Each row has a hidden value. The values are split into ranges, and the group after each row names the range that its value falls in. Each part has its own value, ranges and names.
[  65  -39 -149   35  165 -261   58   11 -295  -23    2  -30  134  290
 -253   61 -521 -242  201  -34  -52  297 -141  358  -91 -265 -352 -198
  -38   98  179  -94   59  175  -84 -177  -76 -192   49  368  118] : q837
[-103 -115   23  123 -208 -266 -117 -146  189  112 -278  168    7   28
  -55  106   69   -9  108  130 -205  140  -86 -265   98  135   59 -274
   78   10 -224  -45 -142 -130  -38  -72   29  161  -76 -292  203] : q293
[  37  178  -48 -413  338  -38  207  105  119   81  141  -89 -231  122
  -30  -59 -134 -170  221  -74  167 -263 -406  298 -157 -244  -12  197
  -32  215  235  -40  140  362   17 -138   80  -16   24   36  134] : Q499
[  88  -60 -292  -41   69 -129   63   75  -56   74   29  232  -16  275
   99  -42 -377 -149  224 -207 -123  140 -129  271  204  -92 -228 -144
  -23  160  143  -57  -19  157 -148 -321   87   40   69    1  372] : q91
[-119  128 -147  270 -105 -156  -18  275   23   13 -193 -224   10  -70
   11   84  214  136  127  217  -18   -3 -146   91 -211 -150  125 -116
   56  133   25   47   79   61 -160  112  -22  -91 -196 -126 -210] : q293
[ -90  -91   45   72 -236 -175  -91 -150  234   19 -292   79  131  -87
  -86   91  100  -47    9   74 -107   31    7 -264  130  135   73 -244
   67   56 -204  -19  -98 -133  -22   44   40  173  -55 -244  115] : Q873
[ -85  -42  -40  219 -234 -192  -70  -52  149    5 -292   30  160  -24
  -71   94   83    5   32   98 -146  133   24  -98  134  104   70 -304
   67   55 -155  -19  -89  -85  -66   25   32   80 -106 -135   91] : Q873
[ -65  258   37 -216  212 -126  167  148  208  231   51 -188 -418   52
   57  -15  219   30  258  210  112 -220 -509  151 -387 -237  189  230
  -30   83  145   -4   99  298  -26  -14   77  -80 -199 -158  -65] : q837
[  10 -138   83 -305 -171   91  -24 -173  300  -97 -120   88  205 -254
  -27   -4  -55 -219 -163 -207  162 -298  118 -290  169   92  -50  -39
   11  137  -81    7   49  -88  -10  109   79  299  162 -321   82] : Q873
[-133  361  -78  251  236 -377  134  269   17  267  -84 -256 -400  296
  -72   81  245  206  419  458 -159  189 -584  434 -387 -231  264  -47
   38   35  109  -67    2  349  -34 -127   18 -308 -377  121  -18] : Q499
[-129  178   26  306 -141  -48  -67  163  275   91 -164 -135 -156 -187
  119   -5  440  284  -10  358  -62  -91 -205  -20 -175  109  341  -74
   65  -37  -41  -56   28   43  -49  160  102  -31 -221 -425 -146] : q268
[  11  -19   77  -82  -62 -144   44 -172  205  189  -57  153 -140   96
   32   11  -38  -85   63   36  -66   95 -150  -35   42   50   -5  -88
  -43  -77  -33  -93  -79   56  -29 -124  115   74  -57 -196  216] : q91
[ 122   -7  -33 -365 -115   25  256 -139  145   67   31  -70  145  -33
   73  -46 -176 -337  -48 -269  271  -93   49  105   46 -229 -201  138
 -217  107  194   90   48  150 -142  118  121   23  -76  153  -56] : q91
[ -20   -9  129 -325 -226   78   93 -117  339  -20 -128 -162  158 -334
   16   19  173 -196 -158 -102  310 -355   67 -267  -64  -84   39  133
  -84  129  -10  114   88  -22  -72  319   76  179  -53 -215 -230] : q293
[ -94  -60 -339  364  -59 -394  -82  210 -296  -40 -265  -90  212  201
 -180  154 -210  -45  334  122 -209  326 -127  153  -96 -256 -188 -333
   71  252   19   56   -9   -2 -199  -73 -145 -145 -128  208  -18] : q293
[ 106 -201  144 -184 -165  -12    9 -329   63  -61  -55  125  299  -54
 -158   28 -378 -323 -214 -203  107   86  215  -95  153   42 -295 -172
  -87  -64  -12 -101    6  -62  -26   22   40  113  172   -2  112] : q218
[-140   34  112  189 -161 -116 -122   27  163  -42 -243 -153   77 -209
 -136  105  228   88  -51  265   -4  -61  -60 -183 -175   50  160 -175
   98   18 -131  -40   47  -77  -14  181  -25   32  -80 -282 -161] : Q873
[ 118    7   94 -516  310  -10  183 -146  -13  -89  142  -87  109   77
 -303  -19 -488 -418   18 -223  262 -165 -152  261  -74 -223 -279   84
  -73  163  223 -103  168  276   88  -68    5  -21  214  288  129] : Q499
[-174  114  -95  536  -37 -254 -172  334 -153  -52 -233 -252   25  -26
 -169  158  145  250  135  422 -145  160 -174  120 -349 -111  108 -300
  158   47  -32  -65  111    4 -115   57 -134 -193 -126 -144 -233] : q293
[-187  238  -18  568  -79 -312  -75  289   17  211 -203 -226 -281   62
   18  129  405  378  200  577 -204  245 -337  143 -419  -78  290 -196
   81 -122  -40  -75    4   86 -136   29  -24 -251 -362 -239 -217] : q218
[   4  316  190  -26  172  -95  217    0  191  140   25 -236 -189   98
 -134   10  116   28    8  224   92   32 -275  419 -180  -57  203    1
  -55 -106  129 -167   61  353   77   -9  114 -208 -177  146    0] : Q499
[ -36   60  429 -336  -77   -9   70 -286  438  218  -12  -58 -260 -213
  -13   13  259  -79 -138  179  208 -242 -196 -315 -290   37  161  177
  -80 -195  -67  -83   32   32   71  175  110  111  -81 -424 -118] : q91
[-153   64  136  384 -134 -158 -163   73   30  -81 -258 -249  120 -194
 -234  132  191  151  -72  404  -48   70  -63  -78 -290   35  140 -259
  111  -52 -109  -97   82  -72   -7  224  -82 -113  -99 -178 -262] : q268
[-108  150 -120  361  147 -403  -30  186  -81  232 -104    2 -331  340
  -61   91   28  184  388  387 -313  340 -457  274 -237  -98   92 -232
   91  -30   16 -140  -54  173  -66 -275  -10 -205 -210  -56  168] : q837
[  17 -215   76   -8 -177 -326  -26 -407  104  154 -201  297   95  212
 -155   84 -267 -236   89  -21 -220  372  -13 -165  231  119 -183 -318
  -34  -86 -170 -108 -222  -93   -6 -182   52  117  -23   -2  376] : q91
[ 104 -291   -4   22 -258 -104  -39 -327  -96 -204 -198  134  611   14
 -293   87 -550 -383 -200 -278   -2  293  394  -15  364   61 -409 -417
  -45   34  -60  -81  -43 -136  -57    2  -23   84  194  251  185] : q293
[   1   81   -1 -539  349 -138  170  -23  137   83   66  -49 -199  126
 -151  -12 -171 -272  298  -71  141 -286 -462  108 -168 -247  -46  191
   -3  279  149   -8   94  289   76 -130   31   61   50   51  177] : Q499
[ -44   -8 -111  370  -76 -216  -96  102  -88   34 -149   48   28  133
  -60   85 -105   94   94  169 -204  288  -69  149  -14   16  -45 -331
   70  -34  -25 -121  -16   17 -115 -140  -12  -84  -37 -103  109] : q218
[  64  -18   76 -251  123 -242  158 -326  146  123  -58  167    2  300
 -225   23 -317 -296  147  -97  -89  200 -182  181  231   32 -104 -168
  -46   32   -4 -148 -132  188  110 -249  108   37    4  253  460] : Q499
[ 161   17   56   -2  -19  -82  192 -185 -136  -30   44 -107  297  158
 -227   22 -469 -297 -147 -119  121  331  147  439   46 -150 -320 -181
 -174 -107  205 -136   51  196  -59   -5   41 -225    9  483   17] : q837
[ -68  -71  195 -310 -261    0   19 -251  407  -16 -228  -90  175 -344
  -67   43  211 -205 -138  -29  210 -319   37 -441  -13   28   88   53
  -34  116 -135   96    1 -117   11  322   64  247  -56 -270 -139] : Q873
[ -66  145  -42 -109 -158   -6  139  169  166   15 -119 -374   72 -260
   65   38  278  -51    4   57  294 -278  -78  -21 -300 -298   91  179
  -91  190  117  180  150   95 -177  356   17  -43 -235  -68 -437] : q293
[ -47   76 -266   55  -46  -27   29  255   65  -51 -111 -148   83 -106
   98  -35   75    6  130    6   54 -176 -153  111  -68 -161   33    6
    8  289  132  103  104  106 -152  122   41  -10 -109  -99 -114] : q268
[  59  -92  -64 -395  138 -194  126 -172   32   96   10  115  -16  193
 -113    4 -368 -366  239 -186   37   -3 -234   38   15 -199 -251   29
  -74  188   99    2  -14  144  -24 -164   29   74   51  127  255] : q837
[ 139 -336  -55   89 -207  -98  -84 -305 -201 -256 -161  218  654   88
 -329   77 -724 -389 -208 -328  -68  381  439   81  442   97 -506 -516
  -15   21  -39 -147  -36 -136  -59 -112  -35   75  301  277  300] : q293

[-152   77  -43  240  -13  -62  193   84   -3  -57   85  -88  -28  141
  -64  197  -40   43 -162  -28 -132  224 -170   57    1  211 -146 -283
    6 -127 -123  -78 -189 -177  164  156 -306 -149 -231  106 -306] : q877
[-188  230  -60   35   36  141  -19   21   31  197  232   53  199  179
  -54  184 -131   63  -23   64 -146  158  304   41   31  237  121 -132
  -18   31 -113    9 -222 -116    8 -315  -93   94 -215  113  124] : Q709
[ -77  157  -38   86  156   47   96   63   63  118  223   46  125   52
  -41  125  -19   98  -41  -33 -167  207  211  -32  110  145  111 -146
   61  -62  -91   59  -85  -73    1 -136  -37 -113 -158   74  -23] : q244
[-155  149  -85   16   64 -100 -160 -181    3  138  418  101  118  216
   41  121  -27  -50   73  -78  -33  -63  233 -109  -35   17  234  106
  109   60  -87   99 -198 -140   31 -377  170  172  115   95  238] : Q709
[ -72  176   37 -552  117   57  250  166   63  226 -235  154  -56  -24
   67  -66 -175  204  554    5  -11  -74  457  196 -174  284   68  183
 -119  202  168  -74  124  182  -58 -401  304  141 -471 -344  156] : q334
[   7  180   27   97  158  238    8  181  137  247  200  146  345  -53
  -81   81   78  124 -141  104 -174  230  203  -71  247  120  215 -243
  -19  -52  -74  127   -4  101 -137 -111    2 -171 -110  161   -2] : Q709
[-126  -42  -55  -43  -25 -390   74 -190 -182 -107  175 -135 -371  262
   42   26   11 -136  141 -186   84 -192 -316  102 -237 -183 -153  102
  153  -51  -75  -69    0 -269  231    2  150  110  156 -105  -82] : q835
[-379  -13  -10  -55 -218 -329 -127 -198 -121 -113   -9  -24 -256  387
   59   90 -111 -148  221  -51  233 -380 -553  243 -429  -89 -207   72
  -51   69  -18  -53 -234 -190  177    8  -32  365   73  -42    0] : q862
[-199   33   17 -189  -35 -219  123  -65 -125  -28  -71 -106 -335  221
   10  -40  -77  -41  256  -61  103 -225 -313  310 -291 -117 -202   30
   33  -11   20  -71   56 -167   86    1  103  155  -31 -203  -15] : q835
[ -64  102   58 -312  226 -103  358  132   30   36 -196   -8 -260  -60
   15 -152  -55  168  386 -114  -21  -47   47  273 -131  -13  -67   29
   68  -49  140   23  262   23  -94   -8  219 -126 -242 -348  -34] : q877
[-272   50    4  150  -62 -146   55   32   37 -105  -20   11  -48  162
   -2  116  -51   16   13  -43   51  -52 -388  131 -156   89 -118 -176
  -51  -60   -5    2 -196  -84   62  177 -196  -12 -129   52 -204] : q835
[-262  -75   34   12 -164 -338 -197 -179  -70 -100   44   49 -171  280
   68   25   53 -163  139  -54  258 -405 -683  116 -315 -231 -128   60
  -25   26   -6   47 -128  -73  108  125   76  250  264   27  -49] : q862
[  75   54    0   -2 -126  158   76  168  -69  220   81   -6  145  110
  -84  180   45   -1 -172  181 -132  215   28  -22  105  240  -67 -221
 -136   36 -170 -186  -46   18  212 -100  -81   23 -220  149 -211] : q334
[-379  -25   80   86 -367   -5 -126  106    5  -40 -296   80   54  295
  -43  232 -106  -34  -25  236  165 -131 -761  267 -288  208 -349 -298
 -355   81  -72 -121 -355   60  176  256 -446  269 -245  170 -297] : Q410
[-157  -62  224   76    7  -33 -274  172  297   13 -208  427  307 -143
   58 -100  258   67   92  106  280 -342 -806   -2  -47 -222  119 -149
 -221    3  188  349   31  487 -320  410   92  -80  224  143 -156] : Q410
[-135   45  -29  162   82 -184  181   51   47 -108   88   -3  -68   61
    9  116    6   63   -3 -142  -58   98 -157  -10  -30  116  -47 -136
   57 -108  -28   11 -110  -92  100  137 -114 -177 -145   25 -256] : q877
[ -80  193   22 -333  273   31  341  144   36  143 -105   -1 -160  -43
  -19  -91 -131  214  366  -71 -118   74  337  265  -56   93   12    5
   69  -23   83   19  205  -14 -110 -201  183  -88 -346 -320   90] : q53
[ -76  164  -38   75  131   86   78   80   70  144  210   62  170   55
  -44  142  -27  102  -48    4 -173  226  244  -44  114  195  118 -150
   30  -38 -103   43 -111  -50   12 -168  -55  -92 -190   91  -20] : q244
[  50   87  -40  122  -52  183  169  179  -68  195  137  -89  129  124
 -135  250    7   42 -277  157 -256  408  102  -12  182  301 -126 -337
  -68  -55 -270 -190  -97  -95  251  -63 -258  -85 -307  182 -273] : Q709
[  61   78  -16   72  155   28  171  122   14  119  181   -4   56   -6
  -65   96   74   84 -103  -19 -188  259  109  -55  175   86   28 -183
   66 -107 -134    4   48  -38   75  -27  -11 -204 -125   61 -168] : q244
[-127  267    4 -347  208  157  236  120   48  257  -58   39   -7   36
  -33  -23 -200  206  336   27 -149  109  511  249  -55  216   62    6
    6   61   42   -1   74  -17 -110 -382  128   54 -402 -240  210] : q244
[-218  156   76  196  137   31  -86   62  174   34  129  136  183   -6
  -33  -51   80   55  -47   -9   43 -105 -294  105   30 -167  184 -217
   43 -135   95  288  -13   36 -315  160   27 -155  141  100   41] : q835
[  79   42  -18   55  123  -35  149   42  -80  103  228  -92  -65   61
  -79   46  108   -2 -116  -26 -146  173  -25   10  123  -69  -32 -158
  130 -135 -159  -13  124 -132  103   -3   59 -155   29   34 -138] : q53
[  98  222  132  -86  149  -42  278 -531  128  407    5 -172  -17  160
  226 -429  408  -79  -32  236 -385  233  264 -360 -407   45 -286  483
  461  118  140  -46   -7 -158    9  101  140  -79  557 -100   11] : q877
[ -72   98  -55  137   75  -30  142   39  -38   43  216  -74  -17  128
  -73  152  -14   32 -115  -40 -155  211   26   26   69   98  -39 -198
   78 -107 -154  -31  -76 -181  124  -31 -115 -108 -124   76 -138] : q53
[-105   48   79 -482   31 -126  316   69 -160   64 -312 -153 -475  122
  -25 -178 -112   41  440  -11   85 -216 -208  507 -310 -129 -294   47
   -1    3   84 -135  321  -82   34  -27  231  128 -200 -428    0] : q835
[-149  238  -15 -431  138   75  293   20 -139  221  -62 -164 -285  185
  -76  -70 -242  102  355   22 -121   22  355  451 -183   48 -126   19
   82   21  -14 -107  173 -229   -8 -365  151  159 -313 -350  245] : q53
[ -49  173    2  158  257   95   79  138  194  123  218  154  269  -94
  -33   70   60  171  -67  -41 -172  230  209 -115  212  122  238 -189
   66 -102  -20  194  -43   67 -155  -44   -8 -273 -118  113  -44] : q244
[-127  265   25   49  140  285 -110  125  183  287  222  209  417   -5
  -57   59   -7  123  -45  121 -116  106  283   -6  164  116  323 -184
  -40    9    1  195  -81  103 -262 -241   49  -37  -96  154  197] : Q709
[  98   86   73   18  111  145 -103  171  163  240  184  270  364 -129
   -5   -9  208   63  -56   82  -28    5   48 -170  214  -21  317 -102
  -57    8   34  178  103  282 -189  -71  252 -137   84  150    1] : q334
[   1 -203   80  114 -174 -239  142  143  -49 -138 -200  -15 -166   68
    0  101  177  -45  -84   26   92  -19 -796   23 -101   15 -362 -216
 -142  -74  -88 -142   -1   90  303  470 -177 -102  -66   75 -594] : q862
[-345   60  183   84  -51   54 -317  123  283   39 -187  377  340   -6
   28  -33   80   66  106  152  258 -342 -677  136 -132 -113  113 -189
 -244   33  182  325 -143  348 -348  270  -51   62  105  151    3] : Q410
[-114  189  -37  108   31  181   71  148   96  176  143   85  273   80
  -60  225  -77  123 -108   94 -195  289  262  -44  111  368   87 -232
  -81    9 -113  -22 -229  -12   49 -173 -205  -51 -340  160  -81] : Q709
[ -57  142  -20  157  190   38   96   83   94   91  226   53  141    1
  -51   85   47  101  -95  -39 -159  204  104  -44  151   67  127 -191
   88 -117  -71  115  -33  -47  -57  -20  -33 -211  -77   94  -69] : q53
[-176   43  -85  -12   48 -339   86 -189 -117  -88  237  -93 -278  246
   45   74  -61  -67  162 -213   14 -112  -80   69 -195  -69  -50   98
  171  -44  -64  -23  -85 -280  176 -114  104   86   52  -89    4] : q877
[ -54   65   41  200  174  -60   98  116  126  -20  123   78   74  -70
  -22    2  135   80  -82  -80  -47   61 -228  -23  108  -70   90 -211
   75 -168   21  171   53   32 -116  224    4 -296   31   72 -189] : q877
[-186  155  -80   12   85 -118 -141 -155   47  107  380  153  141  179
   66  129  -47  -11  129 -110  -22  -67  269 -132  -52   76  265  133
   89   79  -45  115 -229  -89   10 -376  166  151   47   76  226] : Q709

Part 3:
[   0  -34  163 -333   38  -83   86  -13  -40   15 -154  140  159   37
 -137  -47   80   -9  -18 -185 -171  -12   54  -35  204  279 -134    9
   16  -83 -109  -42 -163 -239  -73  146  -75  626 -207  314 -171] : <86>
[-205  147  100  -46  -48 -104  356  105 -224  115   23   29 -132 -114
 -247   30  107   32 -224  186 -104    8  -90  225  -37   43  -98  256
   29   23  213  -10  -36 -250  101  -72  -38   98  159  224   -5] : <86>
[ -14  -27  230 -236  -14   24  158  -74   -8 -171 -163  -33  138   27
  -15 -128  179 -179 -162 -110 -113 -121  -48 -195   15  181  -62  246
   15   34   27    5 -217 -120 -294  -11  -57  494 -201  329 -130] : <70>
[-203  122  100   34  -19 -143  295   35 -182  128   73   25  -92 -117
 -293   69   41  -57 -154  186  -91  -32 -137  156  -14    9 -112  297
   29    9  114   65   46 -237   72    7   67   47  174   98  118] : <83>
[ 170   60  227 -117   59   91 -121  -21   54  262  137  139   40   83
 -173  105 -437  -78  288 -206   72   22  -77  -53  -17  -10 -126  -78
  -50 -254   -5   18   71  208  179  243  -23 -149 -175  -69   34] : <86>
[ 113  103  -59  131  -64  -71 -128  -57   53    8  134  169   14    3
    6   45  -81  101  136  -99  187   84  125  343  183   36   76 -225
  -12 -221 -328  -27  126  312  151 -103  -56 -218 -153  192    6] : <83>
[-151  -73  197 -312  -29  -66   61 -122   38  -25 -121  168  148    2
 -236    4  -85  -80   69 -144  -50  -65  -31  -34  288  243 -108   41
   11 -143 -254    1 -132 -231 -206  196  -54  447 -216  227  -27] : <83>
[ 317   16  182   47  167   66 -224  -44   67  127   48   18   99  204
  -31   -6 -157  -94  177 -242  -61   -9  -78 -214  -91  -70   24   22
  -57 -174   66    7  115  264   88   97  111  -18 -141  -33  -10] : <88>
[ 199   47  199  142  192   34 -388  -16  173   14   76  203 -151  211
  -31 -271  -79  -69  228 -267   56   15  -15  -87  -74  175  209   84
 -135 -250  173   24   -4  341 -179   22   57 -245 -199 -101 -131] : <84>
[  13  -65  201 -297  -18   18  166  -90  -42 -164 -257  -50  229   42
  -32  -43  207 -127 -174 -133 -159  -82  -54 -161   97  116  -80  145
   32    5  -76  -75 -160 -196 -174  -28  -48  603 -194  449 -117] : <88>
[ 237  103  202   16   17  122    9  -24   24  154  242  -73   55   92
   44   34 -299 -158  112  -96   55  -95  -41 -211 -216  -66  -98  131
   -7  -57  112  128    3  380   25  130  -29 -123 -142 -102   26] : <68>
[ 288  160   36   91  -85   80  138   -2  -62  -38  133 -155  109   -5
  219   43   61  -88 -130  -31   87  -24   48   47 -188 -129  -56   29
   38   36   -4   14   40  384  169 -202  -76  -62 -124  272  -35] : <70>
[ 338   84  180  160  213   26 -257   16   85  140  191   51  -32  206
   32 -160 -117 -118  178 -225  -48  -38   -8 -235 -205   63   55  136
  -75 -118  225  114   41  372  -32  112  109  -91 -138 -188  -77] : <70>
[ 360  162  -27  119  -83   36  171    3  -96   29  214 -215  190   20
  275  109   39  -36 -130  -11   26  -46  119    9 -175 -162  -98   -8
   79   86  -75   60   68  425  233 -149  -65   59  -99  224  -19] : <68>
[ 109   77  -58  193  -82   -9  -49  -65    7  -89   36  -10   37   68
   68   51   64  131  -39  -14  109   50   47  260   82 -151  184 -120
    9 -143 -204  -98  147  310  109 -288  -32 -202  -50  304    7] : <88>
[ 354  104  250   24  182  113 -190   39   55  106   85   51  -34  138
   41 -153  -87 -202  129 -260   -2   -1  -61 -201 -260   66  -28  130
  -96 -126  288   37   -5  318   49   66   41 -112 -197  -32 -115] : <84>
[ 342   65  190   64  164   79 -236   -6   78   60   58   51   20  171
   49 -122  -59 -133  135 -260   -6    8  -32 -162 -155   30   40   55
  -80 -152  150   11   42  323   38   26   60  -76 -192   12  -91] : <84>
[   1  -97  144 -104   75  -79  -26 -116   41 -188 -205   14  165  142
  -50 -148  250  -63  -98 -153 -200  -99  -19 -195  155  170   93  176
    6  -31  -91  -20 -115 -137 -330  -24   64  559 -156  278 -114] : <84>
[ 103  133   -4   58  -86   15  -19   18  -13   19   75  104  -39    9
   24   31  -37  137   27  -54  154  101   84  339   64  -21   78 -174
  -15 -190 -117 -106   69  284  193 -190 -137 -240 -111  290  -75] : <87>
[ 256   77  225   14   52  126  -36  -42   44  150  207  -69   77  117
   20   28 -300 -181  134 -135   26  -99  -72 -268 -212  -76  -87  136
  -15  -73  118  125   19  355    7  150   15  -91 -150 -118   35] : <68>
[-330  105  179  -91 -164   26  480   20 -218   27  -49 -109  -99 -143
 -277  128   18  -47 -299  290  -35  -58 -250  155  -86 -156  -83  353
   47   38  211  -49  -28 -258   22 -156  -65  -49  200  300  115] : <87>
[ 222  115    1  153  -69   50   32  -44  -23 -112   36 -102   81   28
  161   29  126  -24 -116  -37   96   15   17  131  -79 -154   77  -16
   14  -43  -85  -63  103  339  131 -289  -30 -133  -92  330  -13] : <84>
[-124  -50  244 -342   -8    7   88  -47   -2  -58 -203  135   62   41
 -180  -89   30  -35  -28 -141  -90  -32  -42  -35  171  240  -46   94
  -18 -125  -22  -82 -201 -219 -207   71 -120  411 -196  328 -149] : <87>
[ 259   89  220  -46  171   51 -186   53   27  326  156  153  -19  137
 -158   25 -348  -51  281 -231  -21   50  -54  -93  -98   29  -97  -34
  -74 -238  156   30   85  208  226  250   34 -120 -126 -144  -30] : <86>
[ 235  137   14  -15  -53   38   21   38  -54   51   48   45   57   14
   83   60   -1   78   -4 -107   89  101   92  244    4  -37  -28 -183
    1 -137  -90 -104   62  269  299 -152 -129  -71 -147  336 -101] : <87>
[-286   75   46  246  -57 -149  288  -30 -122  -30  137 -131 -122    9
 -171  -31  128   28 -257  308 -127 -158 -113   13  -59  -77  136  460
   64  115  157  135    1  -75 -270 -142   96   28  256    4  122] : <68>
[  53  -97  139  -81   72  -71   90 -132  -32 -111 -169 -139  276  137
  -64    5  201 -109 -149  -84 -276 -140  -93 -304   79  -17   -6  226
   58   50  -86   19  -16 -166 -196   14  141  622  -61  237    6] : <84>
[-297  103   71  127 -142  -84  383  -18 -139  -67  117 -132 -114  -64
 -117  -19  113   -3 -296  308  -44 -149  -88   78  -71  -45   62  422
   71  125  137  103  -74  -63 -246 -174  -23   16  179  132   76] : <68>
[ 367  144   35   75   67   24  -58   68  -55   15   19    1   45   71
  161  -60  167    5  -53 -164   -3   90   86  112 -121   -8   12  -68
  -27  -80   71  -81   62  294  261 -185  -34   -5 -138  301 -156] : <88>
[  64  -32  128  -90   87 -106   36  -43   -5 -153 -117    1  129  114
   32 -213  315  -68 -148 -140 -224 -105   64 -192   61  253   36  222
   19   53   15   43 -180  -92 -312  -13   27  621 -162  248 -190] : <70>
[-237   91   64  217  -38 -125  288   -4 -140  -63   74 -124 -130  -13
 -143  -69  222  -13 -304  272 -131 -127 -123   32 -101  -58  117  462
   48  123  216   93  -12 -103 -223 -197   93   45  229   95   73] : <70>
[-211   94    8  119  -17 -219  249   12 -168   74   61   25  -67  -80
 -263   57  135   36 -173  198 -124  -27  -76  202   83    7  -21  247
   48   16    3   58   80 -232   33  -56  100  121  198  128  111] : <83>
[ -90 -104  164 -154  -53  -27  112 -176   46 -199 -131  -68  224   88
  -44  -45   99 -100 -112  -70 -122 -176  -43 -229  158   90   29  198
   57   18 -191   36 -141  -90 -393   14    1  528 -166  257  -23] : <70>
[-459   69   73  151 -224  -72  423  -88 -112  -99  126 -150 -128  -79
 -202   51    5   15 -286  400   15 -191 -158  101   -2 -129  113  449
   86  100   47  109  -47  -84 -340 -185  -25 -105  231  105  188] : <68>
